Small tables with named rows and columns. After each table, cells are looked up by row and column.

Table Lod
,Vul,Mok,Vuzed,Kazami,Gid,Buni,Ragene,Lerure,Vit,Gegof
Lep,6932,7587,3998,3637,6442,7168,4693,7628,8007,2974
Fab,4917,3137,5818,6660,3695,3411,3367,3435,2525,120
Kes,4513,3584,7060,1752,2807,5235,5796,8804,9031,7233
Munor,6781,6227,3535,1739,4906,6983,5826,4983,4536,7756
Segofo,2472,842,5414,1606,1823,4994,3439,4730,5572,5033

Gid of Kes: 2807
Buni of Lep: 7168
Vul of Munor: 6781
Ragene of Segofo: 3439
Kazami of Kes: 1752
Mok of Segofo: 842
Mok of Lep: 7587
Lerure of Munor: 4983
Vul of Lep: 6932
Lerure of Segofo: 4730
Gegof of Segofo: 5033

Meduv =
,Vofili,Lup,Lomevo,Tomupi,Tula,Zogo,Laloke,Nizon,Mefeg
Moz,-49,10,-18,-18,-11,14,57,-32,-55
Pogus,-17,-9,-51,-12,-69,-42,-67,6,-49
Kug,10,-8,-10,-34,-37,37,1,-42,0
Daveviv,-56,-14,-25,-8,-18,-13,-9,-11,-31
Sur,-31,45,27,-16,-19,-6,-36,9,-34

What is the Zogo of Sur in Meduv? -6
What is the Laloke of Moz in Meduv? 57
What is the Lomevo of Kug in Meduv? -10
What is the Laloke of Daveviv in Meduv? -9
What is the Vofili of Moz in Meduv? -49
What is the Nizon of Pogus in Meduv? 6
What is the Tula of Moz in Meduv? -11
What is the Mefeg of Sur in Meduv? -34
What is the Laloke of Pogus in Meduv? -67
What is the Zogo of Daveviv in Meduv? -13
What is the Mefeg of Pogus in Meduv? -49
What is the Laloke of Kug in Meduv? 1
What is the Lup of Sur in Meduv? 45
What is the Tomupi of Moz in Meduv? -18
What is the Tomupi of Kug in Meduv? -34
What is the Vofili of Pogus in Meduv? -17
What is the Mefeg of Kug in Meduv? 0
What is the Tula of Daveviv in Meduv? -18
What is the Lup of Moz in Meduv? 10

Ped =
          Mar   Fotu
Vumir   -38.4  -75.2
Sesem    12.8  -59.5
Sez     -20.6  -49.1
Galiga   31.3   50.0
Luze     19.4  -66.3
Vin     -39.7    7.2
Kas     -20.1   29.5

Mar of Vin is -39.7
Fotu of Sez is -49.1
Mar of Kas is -20.1
Fotu of Kas is 29.5
Mar of Luze is 19.4
Fotu of Sesem is -59.5
Mar of Galiga is 31.3
Fotu of Vin is 7.2
Mar of Vumir is -38.4

Gufa =
	Gov	Luk	Talodur	Kez	Sobove	Bobikug	Gatarel	Pas
Pano	109	175	89	206	200	84	108	229
Savedeb	207	193	184	159	124	213	149	68
Malis	139	110	122	94	69	204	190	76
Patoku	205	227	212	210	224	75	20	130

Savedeb, Talodur => 184
Savedeb, Luk => 193
Patoku, Luk => 227
Savedeb, Sobove => 124
Patoku, Pas => 130
Malis, Bobikug => 204
Patoku, Kez => 210
Savedeb, Kez => 159
Pano, Gov => 109
Patoku, Gatarel => 20
Patoku, Gov => 205
Row with the largest Sobove: Patoku

Zafime
cols = Bufope, Gav, Depo, Lirunus, Vum, Sapasad
Lilanop: [36, 46, 55, 53, 53, 60]
Zavoti: [76, 43, 51, 19, 52, 43]
Zuv: [71, 53, 43, 55, 41, 44]
Nire: [63, 53, 47, 26, 49, 50]
Tof: [36, 50, 50, 22, 55, 34]
Pogubol: [43, 44, 48, 39, 40, 51]
Zasifa: [36, 47, 48, 80, 55, 47]
Nafela: [22, 38, 43, 39, 51, 52]
Kavus: [61, 42, 44, 64, 46, 55]
Gaviv: [57, 54, 41, 52, 38, 42]
Kos: [35, 51, 53, 91, 57, 54]
Funisal: [36, 52, 44, 42, 54, 43]
Lubi: [12, 60, 49, 82, 44, 49]

What is the Gav of Funisal in Zafime?
52
What is the Gav of Kavus in Zafime?
42
What is the Bufope of Funisal in Zafime?
36
What is the Lirunus of Zuv in Zafime?
55
What is the Sapasad of Zuv in Zafime?
44
What is the Bufope of Pogubol in Zafime?
43
What is the Lirunus of Kos in Zafime?
91
What is the Gav of Nafela in Zafime?
38
What is the Depo of Zavoti in Zafime?
51
What is the Sapasad of Kos in Zafime?
54
What is the Bufope of Gaviv in Zafime?
57
What is the Gav of Lubi in Zafime?
60
What is the Depo of Nire in Zafime?
47
What is the Lirunus of Kavus in Zafime?
64
What is the Vum of Nire in Zafime?
49
Row with the largest Gav: Lubi

Table Notu
         Dogizuv  Fanil  Vep
Sunifer      172      8   10
Duvili       217     11  182
Pezef         10    209  192
Zur           11    212  217

Dogizuv of Pezef: 10
Vep of Duvili: 182
Vep of Sunifer: 10
Fanil of Sunifer: 8
Dogizuv of Sunifer: 172
Fanil of Pezef: 209
Dogizuv of Zur: 11
Fanil of Duvili: 11
Dogizuv of Duvili: 217
Fanil of Zur: 212
Vep of Zur: 217
Vep of Pezef: 192

Table Rif
	Let	Gapulum	Bopupa	Lup	Num	Zemu
Repobi	0.4	0.5	0.4	0.9	0.0	0.7
Reloko	0.4	0.4	0.5	0.9	0.1	0.8
Guler	0.4	0.5	0.4	0.9	0.1	0.8

Num of Repobi is 0.0
Lup of Repobi is 0.9
Bopupa of Guler is 0.4
Zemu of Reloko is 0.8
Let of Guler is 0.4
Bopupa of Reloko is 0.5
Zemu of Repobi is 0.7
Zemu of Guler is 0.8
Lup of Guler is 0.9
Gapulum of Guler is 0.5
Let of Repobi is 0.4
Num of Guler is 0.1
Gapulum of Reloko is 0.4
Lup of Reloko is 0.9
Num of Reloko is 0.1
Bopupa of Repobi is 0.4
Let of Reloko is 0.4
Gapulum of Repobi is 0.5

Table Vapizig
|  | Zim | Mip | Gelamis | Siluz | Zit | Nibo | Mel | Pim |
|---|---|---|---|---|---|---|---|---|
| Zuzo | 4.662 | 0.513 | -1.698 | 7.634 | -1.935 | 3.535 | 4.398 | 0.458 |
| Zev | 6.714 | 4.111 | 2.094 | -5.189 | 4.153 | -3.936 | 2.017 | -4.987 |
| Sepulil | -2.845 | 6.159 | -0.006 | -6.320 | 5.961 | -3.127 | 1.950 | 3.648 |
| Rugu | -2.104 | 4.823 | 5.534 | -6.498 | 4.061 | 5.797 | 2.777 | 5.657 |

Zev, Nibo -> -3.936
Zuzo, Zim -> 4.662
Sepulil, Mel -> 1.950
Zev, Mip -> 4.111
Zuzo, Siluz -> 7.634
Zev, Siluz -> -5.189
Rugu, Gelamis -> 5.534
Zev, Zim -> 6.714
Rugu, Nibo -> 5.797
Rugu, Zim -> -2.104
Rugu, Pim -> 5.657
Rugu, Mip -> 4.823
Sepulil, Zim -> -2.845
Sepulil, Siluz -> -6.320
Zuzo, Pim -> 0.458

